Here is a tiny trained network, its code and every weight. The questions are about switching its units off for an input and a class, where a switched-off unit gives its printed mean instead of its output.

import numpy as np


def w(rows, s, z=0):
    codes = np.array(rows[::2]) - 128.0
    scale = np.full(codes.shape[1], s)
    scale[-1] = z or s
    return codes * scale


def f(y):
    return np.maximum(y, 0)


def log_softmax(a):
    a = a - a.max(-1, keepdims=True)
    return a - np.log(np.exp(a).sum(-1, keepdims=True))


def net(x, mask):
    res = np.array(x, float).reshape(1, 2) / 4 @ E
    y = f(res @ A[0][:, :-1].T + A[0][:, -1])
    res = res + np.where(mask, y, B[0][:, -1]) @ B[0][:, :-1]
    return log_softmax(res[-1] @ U[:, :-1].T + U[:, -1])


A, B = {}, {}
E = w([
[239,254,109,85,154],'x0',
[154,77,162,33,75],'x1',
],0.013)
A[0] = w([
[147,174,130,121,154,253],'n0',
[134,175,2,192,177,96],'n1',
[183,105,95,23,80,100],'n2',
[246,221,103,83,182,107],'n3',
[189,187,76,69,192,116],'n4',
[143,186,90,206,216,111],'n5',
[207,115,180,4,59,102],'n6',
],0.0098,0.016)
B[0] = w([
[231,101,93,44,156,253],'n0',
[161,175,155,254,73,180],'n1',
[135,148,201,198,57,180],'n2',
[59,39,108,161,174,230],'n3',
[45,94,84,132,179,198],'n4',
[157,107,142,222,34,191],'n5',
[147,115,169,223,62,208],'n6',
],0.013,0.015)
U = w([
[171,148,166,193,52,102],'0',
[7,65,114,140,166,163],'1',
[250,136,113,69,146,254],'2',
[109,182,147,114,148,71],'3',
[118,179,158,109,145,67],'4',
[98,176,127,119,146,74],'5',
],0.017,0.0097)

Each question gives the input, the list of numbers given to net, and the class t.
The units are the neurons (one row each of A and B). Each row of codes is followed by its name. A weight is (code - 128) times the scale printed after its matrix; where a second scale follows, it is the last column's (A, B and U).
mask holds one flag per neuron, in row order. A switched-off neuron (its flag False) gives its mean, the last column of its row in B, instead of its output. The means were averaged over made-up inputs and are rounded, as every weight is.
A unit's drop is (log p(t) with every unit on - log p(t) with that unit switched off) / (log p(t) with every unit on - log p(t) with every unit switched off).
The circuit of an input: a set's keep is (log p(t) with only the set's units on - log p(t) with every unit switched off) / (log p(t) with every unit on - log p(t) with every unit switched off). Starting from all 7 units, units are removed one at a time, each time the one whose removal leaves the highest keep (on an exact tie, the one counted first), for as long as the keep stays at least 0.8.
units of the circuit, in order: the units of the circuit, biggest drop first
top k neurons: the k neurons with the biggest drops, biggest first
drop of u: that unit's drop, to one decimal
input [-2,3], class 2: top 3 neurons	(n3; n5; n1)
input [-7,-7], class 0: units of the circuit, in order	(n3)
input [1,-3], class 2: units of the circuit, in order	(n6; n0)
input [4,6], class 0: top 2 neurons	(n6; n2)
input [-4,-5], class 0: top 2 neurons	(n3; n4)
input [-5,5], class 0: top 3 neurons	(n3; n4; n0)
input [-3,2], class 2: top 3 neurons	(n3; n4; n6)
input [-2,2], class 2: top 2 neurons	(n3; n4)
input [0,-3], class 2: top 2 neurons	(n6; n2)
input [8,1], class 1: drop of n3	0.7
input [7,-1], class 1: drop of n4	0.1
input [1,2], class 2: drop of n6	0.0
input [4,2], class 1: drop of n4	0.4
